Each row, then roughly how far along a hidden order it lies, from 0 to 9
  3.6   4.7  -3.4  -7.0  47.8 -14.8 -22.2 -16.8  12.2 -61.6 -15.2 -52.0   1.9   1.2   4.9 -11.6   3.2   4.2 -18.9  60.1 -19.0   3.4 -26.3  -2.3  -0.7  -4.7  -1.5 -16.9  -5.8  -1.6
0
 24.0   9.7 -41.9 -24.7  29.5  -9.9  -8.0  -7.6 -29.0  14.4 -11.8  11.7  14.3 -20.3  31.7 -14.4   8.9 -71.1  -2.4  28.3 -18.9  -9.9  23.2   4.7  32.7   0.1   1.5  14.6 -14.8  41.2
5
 24.4  -6.0  -5.3  -7.2  18.5   8.7 -10.8   3.1  16.2  -8.4  -7.9 -10.0  28.7  -3.7  33.5  -8.1   1.0 -19.7 -29.1  13.4 -15.7   2.4 -31.5   7.6  -7.1  -1.4  12.3 -14.6  -3.0 -37.5
2
 -0.2  87.1   2.7  10.8   3.1 -61.2  -6.1  10.7  24.8  15.2 -41.9 -12.8 -26.2   6.3   6.9  -6.0 -15.3  65.0 -15.1  -2.7 -19.7 -36.0  -5.4  20.2   1.0   4.3  10.2 -18.3  -0.4  34.7
0
 19.7  -5.6   2.7 -13.6  20.4   6.7 -18.2  21.3  16.1 -23.4  -1.2 -16.5  27.5  -4.0  32.8 -12.1  -2.8  -6.5 -21.4  16.6 -19.1  -8.8 -38.7   9.0  -0.7   1.2  20.4 -11.7  -5.8 -22.0
2
 22.3  35.0  14.2  -4.9  53.0  19.8  32.8 -97.1  20.9  -8.8  29.5  -0.7  20.6  -1.5  32.3 -90.6   9.1 -17.4 -13.9  74.6 -19.5  50.7 -25.2  33.3  32.4 -13.5  -0.2  -8.9 -30.9  16.0
0
  2.3 -11.4  -5.7  13.7  -7.4 -23.1   4.4  44.7   2.3  40.7 -49.6   2.2  -9.4  15.7  -1.9  85.4  -6.2  32.4   2.7 -15.0 -18.3  18.8  15.2   6.0 -33.9   6.8  -4.0   3.0   9.9  54.0
5
 -6.4   5.1  14.2 -12.5  25.0 -16.1  -9.2  78.1 -12.3  30.3  40.0 -11.1 -30.4 -14.2   2.8  62.5  12.1  -8.3 -13.0  11.4 -21.8   4.9 -10.6  -7.0  10.2   7.3  -0.7   1.4   5.5   0.8
5
-15.1  23.8   8.9 -16.3 -10.8  27.0 -20.6  44.0 -21.3  20.1  47.8 -18.8   2.4  21.4 -13.3  29.5 -13.7 -75.1  -9.1 -16.1 -19.9  13.5 -27.7   2.4  18.1   3.8   2.4  40.1   4.4  22.3
9

Part 2:
-19.6   6.4  -2.7   4.6   3.1  -1.7   8.5  -2.8   1.8 -10.4  13.9   0.5  14.4   9.6  -8.4  50.0  18.0   7.1  18.5  52.2   4.6   4.5   2.5
9
 12.7   8.0   8.0  21.9  24.0  22.6  -3.2   5.1   0.1  20.1  -3.3 -12.7   5.7 -48.6  26.2  37.8   3.1  -3.8 -14.9 -33.5 -19.3  -9.1   2.9
3
-19.2   7.7  -6.2  14.6  12.9  28.8  16.0   6.8  13.4  24.9  30.0 -15.7  11.5  14.7  12.6  23.0 -10.4  -8.4 -18.6  17.5 -16.1  -1.2   1.1
6
 -8.8   9.8   1.7  22.1  27.1  38.8  24.9   5.9   5.2  -3.4   4.8  -8.2   3.4 -18.3  -8.1  -4.6  -7.6  -6.5  -2.5  28.3  -2.1   3.4   2.9
4
-20.6   7.2  -4.0  10.9  13.3  30.5  20.4  12.4  12.6  21.6  28.4 -12.0  12.0  16.3   4.1  11.5  -9.6 -12.6 -12.7  28.0 -14.5   1.2   0.2
6
-50.0  26.8  -4.7  43.5  43.0  57.1  33.7 -14.1   2.4 -27.7  12.0 -56.9  11.8  26.7  11.7 -10.5 -37.8 -31.3 -31.7  99.9 -23.1   7.0  -1.7
3
 -9.5   3.1  -1.3   4.2   8.1  13.1  -3.1  -0.4   4.4  13.6  20.1  11.8  24.3   5.0  14.3  78.7  18.1   2.1  -4.5   8.7 -14.3  -3.6   2.3
8
 16.9  21.6   2.1  11.4  12.0  15.4   0.5  -6.3   0.7  -3.8   2.4 -19.7   5.3 -11.5  13.8  20.7  -8.3 -10.0 -12.5  17.6 -18.8  -1.2   2.3
1
 10.5   9.6   0.1   8.8   6.2  -4.8  -4.0  -2.2  -3.5  -2.0  -0.5 -19.8   4.2  -5.5  13.4   6.4  -6.2  -9.5 -14.9   4.1 -14.4  -3.5   2.2
0
 -2.1  -3.1  -1.3  10.1   7.7  15.3  -8.0   0.2   4.1  17.2  28.1   2.0  25.3  -0.3  19.5  86.3  20.1   0.6  -8.0   2.9 -21.8  -7.3   2.1
8
-8.4 -1.2 -0.4  3.6 -0.6 14.8 15.3 14.5 11.7 32.0 30.4  5.1  7.1 -4.9  3.0 22.0 -3.9 -3.9 -3.5 22.6 -7.5 -1.3  2.9
6
-12.6  -1.7  -0.6  13.0  16.6  29.9   7.6  12.4  11.3  33.3  19.8 -26.2  13.9   4.5  36.3  53.1  -1.5 -11.7 -21.4  -8.2 -31.3 -10.9   1.2
6
 27.5  23.9   5.1   7.1  11.4   5.2  -0.3  -2.2   0.2  -0.2  -0.4  -6.0   3.2 -30.3   2.8   4.1  -3.1  -3.7  -3.5   2.7  -3.9  -0.3   3.5
1

 -6.6  16.7   2.1   1.8 -22.6  -9.1   6.4  18.0  -5.4   8.4  25.4 -21.6   0.8  15.7   0.4  -1.6  -8.8 -11.5 -14.7  28.7  -5.2  -4.7  -6.2 -34.7   2.5   1.3 -25.4  13.0  30.4
2
 -4.8  10.9   4.5  -0.4 -17.4 -13.5 -12.1  17.9   9.7  14.5  34.5 -17.0   0.8  13.4  -6.5  -6.0  -7.1  -6.5 -12.3  17.7  -7.6  -4.6  -4.3 -28.0  -8.4   4.2 -21.9  14.5  28.5
3
-11.5 -17.0   6.3  -5.7 -68.4  -8.3  -8.7  -0.6  -8.3  -5.3  -5.3  34.6  -1.2 -21.2  26.4  -2.4  -9.2 -35.0 -36.2 -11.2   3.8 -15.7 -20.0  21.4  -1.7 -10.9  55.3  -0.1 -20.9
9
-20.1 -15.7  24.7   6.4 -31.8  15.2   8.2  14.7   4.4 -22.0   8.0  53.2   2.4 -31.2  -2.2   1.6  10.4   8.8 -32.9   5.0  15.7   0.9  11.1   6.6   8.1   8.3   9.8  -1.9 -27.5
3
 19.5  -5.0   8.8  -4.6   9.0 -16.7  -5.4   3.6  -4.0  21.2  41.7   5.4   0.4   0.6 -33.9 -15.0   5.2  20.1   0.0   0.3  -2.2   1.8   7.9  -3.2  -4.7  12.6 -16.8   9.9  26.3
8
  0.6   4.8   6.8  -3.1 -23.8 -20.0 -17.9  10.9  -9.8  20.5  44.3  -0.6  -3.9   0.2 -19.0  -7.0  -2.6   1.2 -14.8  15.3   1.4  -5.1  -3.4 -25.3  -6.3   1.7  -9.3   8.3  35.0
5
-16.4 -17.3  10.2  -0.4 -57.6   1.4  -7.8  18.6   6.7 -15.7  -6.8  50.1   5.0 -16.7  28.5  -4.9  -8.3 -30.1 -35.9  -7.3  -2.8 -11.7 -11.7  20.6  -3.6   0.8  37.8   8.2 -35.5
8
-26.9 -18.8  24.2   3.2 -51.0   8.6   1.7  16.3   6.7 -21.9   4.0  52.3   6.4 -20.4  22.3  -3.4  -4.9 -20.2 -37.8  -3.4   0.9  -8.1  -5.4  15.8   1.5   6.6  20.1   7.5 -32.1
6
  9.7  -0.7  13.2  -2.7   1.8 -17.3 -12.3   1.2  -7.3  20.5  41.4  -4.2   2.4   8.7 -24.7 -14.2   0.2   9.7  -4.2   7.1  -7.3  -0.5   2.9 -11.7  -6.6  12.0 -24.9  16.7  34.4
6
-16.7 -14.8  28.5   8.4  11.5  19.1  10.7  12.1  19.4 -25.2   9.0  39.8   7.9 -18.8 -11.1  -2.8  15.8  24.6 -15.3   6.5   6.5   8.8  21.5  10.6   4.0  18.2 -22.0   4.3 -23.4
2
-27.3 -16.5  20.8   4.1 -53.3  11.1   9.1  10.4   2.3 -21.8  10.5  54.4   2.0 -33.4   9.3   1.2   2.4  -7.1 -41.6   5.5  13.8  -4.9   2.9   9.2  -1.4   5.0  24.6  -3.7 -33.3
5
-18.4  22.1  -1.7   2.1 -36.4  -6.5  -7.9  31.8   0.1   6.6  23.5 -18.6  -5.2   9.3   5.3   7.8  -9.1 -14.3 -17.7  28.8   3.7  -6.0  -7.7 -44.2  -0.8  -9.1 -10.1  -1.7  20.0
0
-12.4 -13.8  15.8   3.3  10.9  11.4  23.7 -10.0  15.8 -12.3  18.0  44.8  -3.2 -35.6 -30.0   3.3  24.7  39.0 -13.4   8.1  25.5   8.2  22.0   2.8   9.0   6.3 -12.8 -11.4 -30.5
0
